Here is a tiny trained network, its code and every weight. The questions are about switching its units off for an input and a target symbol, where a switched-off unit gives its printed mean instead of its output.

import numpy as np


def w(rows, s, z=0):
    codes = np.array(rows[::2]) - 128.0
    scale = np.full(codes.shape[1], s)
    scale[-1] = z or s
    return codes * scale


def norm(h):
    return h / np.sqrt((h * h).mean(-1, keepdims=True) + 1e-5)


def f(y):
    return np.maximum(y, 0)


def softmax(a):
    e = np.exp(a - a.max(-1, keepdims=True))
    return e / e.sum(-1, keepdims=True)


def log_softmax(a):
    a = a - a.max(-1, keepdims=True)
    return a - np.log(np.exp(a).sum(-1, keepdims=True))


def net(x, mask):
    ids = ['γξπσφψ'.index(c) for c in x.split()]
    T = len(ids)
    res = E[ids] + P[:T]
    u = 0
    for l in range(2):
        r = norm(res)
        for j in range(2):
            rows = slice(2 * j, 2 * j + 2)
            q, k, v = (r @ M[l][rows].T for M in (Q, K, V))
            z = softmax(np.where(np.tri(T) > 0, q @ k.T / 2**0.5, -1e9)) @ v
            o = O[l][rows]
            res = res + np.where(mask[u + j], z, o[:, -1]) @ o[:, :-1]
        u += 2
        y = f(norm(res) @ A[l][:, :-1].T + A[l][:, -1])
        res = res + np.where(mask[u : u + 16], y, B[l][:, -1]) @ B[l][:, :-1]
        u += 16
    return log_softmax(norm(res)[-1] @ U[:, :-1].T + U[:, -1])


Q, K, V, O, A, B = {}, {}, {}, {}, {}, {}
E = w([
[251,84,59,109,103,112,106],'γ',
[211,42,169,122,140,28,157],'ξ',
[122,201,63,103,110,78,53],'π',
[145,189,94,129,91,45,191],'σ',
[206,214,225,78,56,49,134],'φ',
[95,62,56,227,158,99,131],'ψ',
],0.0026)
P = w([
[202,124,78,97,247,158,161],'0',
[140,187,99,101,252,29,113],'1',
[168,132,113,163,145,68,139],'2',
[141,65,65,15,155,195,180],'3',
[98,182,129,96,213,38,125],'4',
[116,102,142,179,64,76,148],'5',
[75,60,74,23,64,173,213],'6',
[73,159,162,109,146,35,130],'7',
[99,112,176,186,10,151,161],'8',
[37,63,94,34,38,169,224],'9',
],0.002)
Q[0] = w([
[118,82,127,135,115,233,180],'0.h1',
[153,151,121,91,139,1,176],'0.h1',
[161,127,83,76,119,1,114],'0.h2',
[113,129,62,67,64,82,130],'0.h2',
],0.0089)
K[0] = w([
[156,180,79,95,179,123,104],'0.h1',
[77,104,132,148,34,149,133],'0.h1',
[75,133,130,156,2,164,154],'0.h2',
[107,111,160,183,42,134,130],'0.h2',
],0.0066)
V[0] = w([
[67,38,23,214,201,98,153],'0.h1',
[85,164,47,121,9,138,141],'0.h1',
[231,66,132,143,149,188,105],'0.h2',
[128,150,58,122,147,112,1],'0.h2',
],0.0024)
O[0] = w([
[110,158,171,131,156,253,153,194],'0.h1',
[193,158,69,116,184,147,110,138],'0.h1',
[161,98,51,107,69,133,136,72],'0.h2',
[116,125,170,150,81,148,68,251],'0.h2',
],0.004,0.0014)
A[0] = w([
[128,140,152,166,82,121,162,83],'0.n1',
[58,170,63,163,46,123,148,165],'0.n2',
[115,161,118,172,229,129,107,108],'0.n3',
[156,89,81,185,92,180,139,75],'0.n4',
[92,81,33,145,169,137,170,162],'0.n5',
[125,96,132,127,98,81,103,126],'0.n6',
[93,82,80,171,173,110,149,130],'0.n7',
[69,187,166,140,218,132,146,134],'0.n8',
[52,124,146,126,77,122,79,2],'0.n9',
[82,99,154,123,164,213,149,72],'0.n10',
[129,152,173,123,96,81,103,147],'0.n11',
[165,135,147,51,123,167,96,117],'0.n12',
[79,225,136,199,116,96,99,151],'0.n13',
[124,122,165,174,52,185,188,161],'0.n14',
[112,106,89,253,95,106,95,64],'0.n15',
[112,76,158,122,195,109,180,184],'0.n16',
],0.0034,0.0014)
B[0] = w([
[174,120,123,126,174,128,166,150],'0.n1',
[178,120,122,105,201,167,86,219],'0.n2',
[200,99,117,105,72,123,198,179],'0.n3',
[128,188,111,172,64,103,188,159],'0.n4',
[68,157,221,83,124,177,87,194],'0.n5',
[101,147,128,115,147,180,76,190],'0.n6',
[146,205,209,74,72,104,126,161],'0.n7',
[208,105,125,95,123,194,131,180],'0.n8',
[60,87,93,235,145,186,37,155],'0.n9',
[18,106,137,126,72,3,101,142],'0.n10',
[38,71,54,162,162,174,77,217],'0.n11',
[123,103,182,198,121,80,130,179],'0.n12',
[174,99,80,180,163,120,253,253],'0.n13',
[123,92,160,99,140,15,99,167],'0.n14',
[230,202,156,16,196,196,189,175],'0.n15',
[161,145,128,169,96,213,76,204],'0.n16',
],0.0025,0.0023)
Q[1] = w([
[42,148,43,6,164,182,24],'1.h1',
[147,117,170,238,44,93,216],'1.h1',
[164,154,211,251,133,101,217],'1.h2',
[106,255,65,137,197,17,96],'1.h2',
],0.0041)
K[1] = w([
[91,218,45,174,211,154,30],'1.h1',
[182,38,254,146,38,85,187],'1.h1',
[165,117,80,63,90,180,235],'1.h2',
[173,96,226,59,41,7,124],'1.h2',
],0.0046)
V[1] = w([
[59,134,66,92,107,205,66],'1.h1',
[116,140,100,77,134,83,80],'1.h1',
[170,193,175,96,2,81,149],'1.h2',
[193,106,186,69,172,137,140],'1.h2',
],0.0026)
O[1] = w([
[174,65,221,160,139,109,89,30],'1.h1',
[117,64,192,193,153,192,170,195],'1.h1',
[178,97,229,68,45,149,60,130],'1.h2',
[129,2,190,143,172,94,103,254],'1.h2',
],0.0026,0.00098)
A[1] = w([
[157,177,165,89,136,199,145,102],'1.n1',
[86,187,159,103,75,55,88,61],'1.n2',
[123,87,56,158,131,170,153,8],'1.n3',
[184,111,172,146,115,47,150,155],'1.n4',
[115,127,120,95,97,104,197,120],'1.n5',
[150,154,81,108,102,114,189,109],'1.n6',
[108,116,135,109,105,41,135,8],'1.n7',
[85,74,111,102,83,126,127,179],'1.n8',
[169,100,117,143,64,86,59,105],'1.n9',
[123,145,94,254,164,140,38,81],'1.n10',
[193,143,187,142,119,172,186,35],'1.n11',
[183,86,148,114,112,143,149,170],'1.n12',
[74,114,218,101,146,85,160,110],'1.n13',
[105,105,94,149,125,58,117,57],'1.n14',
[136,127,61,121,52,139,139,50],'1.n15',
[103,95,153,109,104,228,124,184],'1.n16',
],0.0041,0.0014)
B[1] = w([
[84,149,182,145,56,176,122,175],'1.n1',
[115,32,167,69,104,20,64,155],'1.n2',
[36,110,187,143,71,109,21,158],'1.n3',
[139,137,68,119,126,140,207,240],'1.n4',
[92,132,150,133,185,121,46,193],'1.n5',
[93,39,139,130,160,132,86,199],'1.n6',
[120,182,193,105,50,130,118,164],'1.n7',
[133,166,120,126,173,137,186,186],'1.n8',
[81,149,159,183,131,158,137,207],'1.n9',
[77,5,222,192,138,138,123,253],'1.n10',
[194,198,129,45,193,142,45,173],'1.n11',
[55,164,133,158,128,117,102,217],'1.n12',
[105,119,58,150,138,172,81,178],'1.n13',
[174,202,178,128,53,195,145,166],'1.n14',
[123,76,92,79,102,166,101,159],'1.n15',
[155,116,88,151,119,53,191,194],'1.n16',
],0.0033,0.0027)
U = w([
[158,95,27,107,54,186,86,115],'γ',
[65,190,132,169,61,168,229,2],'ξ',
[84,62,191,201,156,138,60,145],'π',
[161,104,66,93,215,82,203,233],'σ',
[147,149,162,92,64,2,87,53],'φ',
[138,208,175,63,171,220,82,143],'ψ',
],0.0076,0.00094)

Each question gives the input, a string of symbols that net reads in full, and the target symbol t.
The units are the heads (2 rows each of Q, K, V and O) and the neurons (one row each of A and B). Each row of codes is followed by its name. A weight is (code - 128) times the scale printed after its matrix; where a second scale follows, it is the last column's (O, A, B and U).
mask holds one flag per unit, layer by layer, with each layer's heads first. A switched-off unit (its flag False) gives its mean, the last column of its rows in O or B, instead of its output. The means were averaged over made-up inputs and are rounded, as every weight is.
A unit's drop is (log p(t) with every unit on - log p(t) with that unit switched off) / (log p(t) with every unit on - log p(t) with every unit switched off).
The circuit of an input: a set's keep is (log p(t) with only the set's units on - log p(t) with every unit switched off) / (log p(t) with every unit on - log p(t) with every unit switched off). Starting from the 12 units with the biggest drops (on a tie, the unit counted first), units are removed one at a time, each time the one whose removal leaves the highest keep (on an exact tie, the one counted first), for as long as the keep stays at least 0.8.
circuit, biggest first: the units of the circuit, biggest drop first
most important unit: the unit with the biggest drop
k most important neurons of layer l: the k neurons of layer l with the biggest drops, biggest first
drop when u is switched off: that unit's drop, to one decimal
input π π ξ ψ π π σ ξ, target σ: circuit, biggest first	(1.n4 1.n10)
input π π ξ π γ ξ ψ π, target ψ: most important unit	0.h1
input γ γ γ π π π γ, target π: circuit, biggest first	(1.n3 1.n4)
input ψ φ π π ξ π π ψ π σ, target ψ: 2 most important neurons of layer 1	(1.n10 1.n16)
input π γ φ σ ξ, target φ: circuit, biggest first	(0.h1 1.n7 1.n10)
input ψ ξ ψ ψ φ, target ψ: circuit, biggest first	(0.h1 1.n11)
input γ π φ π π, target φ: circuit, biggest first	(0.h1 1.n14)
input π ψ π γ π σ φ, target φ: circuit, biggest first	(1.n2 0.h1)
input π σ σ ψ π ψ π, target ξ: 3 most important neurons of layer 1	(1.n16 1.n1 1.n11)
input π ψ ξ ξ γ, target ξ: 3 most important neurons of layer 0	(0.n13 0.n2 0.n15)
input ψ π γ, target γ: 2 most important neurons of layer 0	(0.n11 0.n4)
input π π ψ ψ, target ξ: 2 most important neurons of layer 1	(1.n16 1.n10)
input γ σ ψ π π, target ψ: 2 most important neurons of layer 1	(1.n11 1.n1)
input π π φ ξ σ, target φ: circuit, biggest first	(0.h1)
input ψ π φ π γ φ ψ ξ, target ψ: 2 most important neurons of layer 0	(0.n16 0.n13)
input σ π π π ξ σ π ξ γ π, target σ: 2 most important neurons of layer 1	(1.n16 1.n8)
input φ ξ ξ ψ, target ξ: 2 most important neurons of layer 0	(0.n5 0.n7)
input γ π ξ σ φ φ ξ π, target φ: 2 most important neurons of layer 0	(0.n13 0.n16)
input π π ψ π, target ξ: 2 most important neurons of layer 0	(0.n11 0.n12)
input π φ σ π γ, target σ: most important unit	1.n4
input γ ψ ξ σ, target ψ: 2 most important neurons of layer 1	(1.n10 1.n1)
input π φ γ σ ξ, target σ: 2 most important neurons of layer 1	(1.n4 1.n10)
input ψ φ σ ξ π π π π ξ, target ξ: drop when 1.h1 is switched off	0.2
input π π π ξ π π φ, target φ: drop when 1.n7 is switched off	0.2
input ξ σ π γ γ γ ξ π ξ π, target σ: drop when 1.n16 is switched off	0.3
